Below are the code and all the weights of a small trained network. Each question names an input and a class and asks about switching units off, where a switched-off unit gives its printed mean instead of its output.

import numpy as np


def w(rows, s, z=0):
    codes = np.array(rows[::2]) - 128.0
    scale = np.full(codes.shape[1], s)
    scale[-1] = z or s
    return codes * scale


def norm(h):
    return h / np.sqrt((h * h).mean(-1, keepdims=True) + 1e-5)


def f(y):
    return np.maximum(y, 0)


def log_softmax(a):
    a = a - a.max(-1, keepdims=True)
    return a - np.log(np.exp(a).sum(-1, keepdims=True))


def net(x, mask):
    res = np.array(x, float).reshape(1, 7) / 4 @ E
    u = 0
    for l in range(3):
        y = f(norm(res) @ A[l][:, :-1].T + A[l][:, -1])
        res = res + np.where(mask[u : u + 9], y, B[l][:, -1]) @ B[l][:, :-1]
        u += 9
    return log_softmax(norm(res)[-1] @ U[:, :-1].T + U[:, -1])


A, B = {}, {}
E = w([
[132,119,191,53,143,131,194,151,94],'x0',
[107,166,132,148,107,172,97,113,123],'x1',
[188,114,177,91,169,190,152,142,160],'x2',
[105,132,78,108,111,88,80,230,206],'x3',
[123,152,145,205,95,78,134,94,88],'x4',
[110,3,74,155,200,137,147,70,140],'x5',
[89,107,158,97,164,144,197,128,103],'x6',
],0.017)
A[0] = w([
[124,217,142,149,66,99,107,77,90,56],'L0N1',
[120,143,129,144,110,225,72,18,97,118],'L0N2',
[34,198,180,166,123,170,156,112,116,5],'L0N3',
[36,166,163,167,106,73,184,72,67,1],'L0N4',
[79,169,60,147,96,118,58,119,130,139],'L0N5',
[200,143,172,177,160,161,156,68,137,183],'L0N6',
[124,28,116,129,148,81,162,86,104,53],'L0N7',
[116,131,87,109,184,189,161,24,101,28],'L0N8',
[209,252,184,124,96,143,107,124,120,48],'L0N9',
],0.025,0.0046)
B[0] = w([
[41,116,143,173,136,137,28,97,95,237],'L0N1',
[169,132,134,166,172,251,154,126,170,240],'L0N2',
[148,120,176,177,125,125,165,223,105,197],'L0N3',
[109,127,108,108,73,45,188,152,61,233],'L0N4',
[120,181,41,98,107,160,117,107,131,244],'L0N5',
[181,184,116,127,246,61,133,101,109,218],'L0N6',
[89,105,140,119,123,196,117,53,119,230],'L0N7',
[72,83,84,129,155,164,142,112,104,218],'L0N8',
[182,147,224,89,43,106,146,103,135,250],'L0N9',
],0.031,0.018)
A[1] = w([
[98,153,87,115,112,56,60,175,150,62],'L1N1',
[154,112,137,126,46,176,131,195,178,4],'L1N2',
[122,156,74,147,142,152,78,212,193,89],'L1N3',
[106,118,140,2,130,112,170,136,161,196],'L1N4',
[127,64,58,154,160,125,95,96,197,168],'L1N5',
[147,79,109,102,75,97,148,156,161,50],'L1N6',
[125,9,115,117,186,154,181,158,134,54],'L1N7',
[163,103,119,176,123,140,159,156,186,9],'L1N8',
[74,91,119,85,97,148,83,114,133,21],'L1N9',
],0.032,0.0039)
B[1] = w([
[143,199,85,111,164,205,108,135,156,190],'L1N1',
[134,198,81,116,142,212,161,171,87,180],'L1N2',
[147,119,124,81,116,15,15,168,163,195],'L1N3',
[96,99,109,163,171,215,149,205,135,211],'L1N4',
[183,2,144,125,180,83,84,177,180,239],'L1N5',
[100,87,128,92,135,163,105,137,135,151],'L1N6',
[72,181,129,248,214,88,157,56,144,249],'L1N7',
[197,175,89,164,115,15,116,132,134,138],'L1N8',
[103,169,54,170,101,156,133,103,151,225],'L1N9',
],0.026,0.017)
A[2] = w([
[97,70,147,126,129,34,103,109,106,3],'L2N1',
[117,106,237,205,95,143,148,153,110,22],'L2N2',
[149,90,143,110,135,62,181,66,78,79],'L2N3',
[88,47,140,136,143,108,117,96,162,31],'L2N4',
[144,81,129,5,208,129,220,162,88,69],'L2N5',
[177,123,44,139,179,202,154,64,176,175],'L2N6',
[165,12,157,181,112,199,115,106,99,115],'L2N7',
[144,98,82,131,64,89,143,67,156,31],'L2N8',
[90,47,102,167,220,130,128,109,98,55],'L2N9',
],0.027,0.0046)
B[2] = w([
[120,158,106,123,123,85,111,98,108,141],'L2N1',
[100,51,80,76,169,116,132,189,219,177],'L2N2',
[171,176,30,59,116,159,185,152,87,159],'L2N3',
[95,181,122,148,169,116,131,170,76,167],'L2N4',
[68,140,162,215,153,194,116,200,137,154],'L2N5',
[161,3,152,106,131,105,147,134,39,253],'L2N6',
[117,191,99,117,121,123,207,114,137,175],'L2N7',
[146,26,78,117,92,198,162,119,126,142],'L2N8',
[54,150,123,227,108,119,133,64,209,242],'L2N9',
],0.028)
U = w([
[195,100,131,100,112,189,95,28,114,18],'0',
[101,115,159,114,84,15,181,167,41,73],'1',
[159,173,164,113,147,206,155,196,141,254],'2',
[173,76,49,111,152,133,38,146,188,123],'3',
[251,127,222,77,155,87,160,94,169,46],'4',
[136,118,223,82,13,112,70,145,156,83],'5',
[95,208,76,131,33,145,59,83,107,121],'6',
[98,82,89,217,212,136,161,81,133,180],'7',
],0.017,0.0051)

Each question gives the input, the list of numbers given to net, and the class t.
The units are the neurons (one row each of A and B). Each row of codes is followed by its name. A weight is (code - 128) times the scale printed after its matrix; where a second scale follows, it is the last column's (A, B and U).
mask holds one flag per neuron, layer by layer. A switched-off neuron (its flag False) gives its mean, the last column of its row in B, instead of its output. The means were averaged over made-up inputs and are rounded, as every weight is.
A unit's drop is (log p(t) with every unit on - log p(t) with that unit switched off) / (log p(t) with every unit on - log p(t) with every unit switched off).
The circuit of an input: a set's keep is (log p(t) with only the set's units on - log p(t) with every unit switched off) / (log p(t) with every unit on - log p(t) with every unit switched off). Starting from the 12 units with the biggest drops (on a tie, the unit counted first), units are removed one at a time, each time the one whose removal leaves the highest keep (on an exact tie, the one counted first), for as long as the keep stays at least 0.8.
circuit, biggest first: the units of the circuit, biggest drop first
top k neurons: the k neurons with the biggest drops, biggest first
top k neurons in layer l: the k neurons of layer l with the biggest drops, biggest first
drop of u: that unit's drop, to one decimal
input [-4,-1,-2,-7,6,-8,0], class 1: circuit, biggest first => [L0N4]
input [8,2,-5,7,3,-3,2], class 2: circuit, biggest first => [L2N9; L1N7]
input [-1,-3,-5,-3,5,-7,-1], class 6: top 2 neurons => [L0N1; L2N6]
input [0,3,-3,0,3,-7,0], class 5: top 2 neurons => [L0N9; L0N3]
input [-6,-5,2,-5,5,-6,-7], class 5: top 2 neurons => [L0N9; L0N1]
input [-2,7,2,2,6,0,-6], class 6: circuit, biggest first => [L0N9; L0N5]
input [3,6,6,7,1,6,-3], class 3: circuit, biggest first => [L0N7; L0N9; L1N3]
input [4,6,-3,8,6,2,-7], class 3: top 2 neurons => [L0N9; L0N4]
input [-4,-1,5,0,-1,-1,1], class 4: top 2 neurons => [L0N4; L0N8]
input [-6,8,4,4,-6,-3,-3], class 2: top 2 neurons in layer 0 => [L0N1; L0N9]
input [0,-3,2,-7,6,-5,-7], class 4: top 2 neurons in layer 0 => [L0N9; L0N6]
input [1,-3,-5,8,7,5,1], class 3: top 2 neurons => [L1N7; L0N5]
input [6,7,-6,-1,-7,-5,1], class 2: top 2 neurons in layer 1 => [L1N2; L1N3]
input [4,2,-4,-6,-5,-6,-3], class 5: circuit, biggest first => [L0N9]
input [-5,-5,3,7,-5,2,4], class 3: top 2 neurons in layer 1 => [L1N3; L1N5]
input [7,7,0,1,0,-6,-8], class 5: drop of L0N9 => 0.4
input [-6,-1,6,5,1,-3,0], class 2: drop of L0N1 => 0.2
input [-4,4,-7,3,4,3,-1], class 3: drop of L0N9 => 0.6
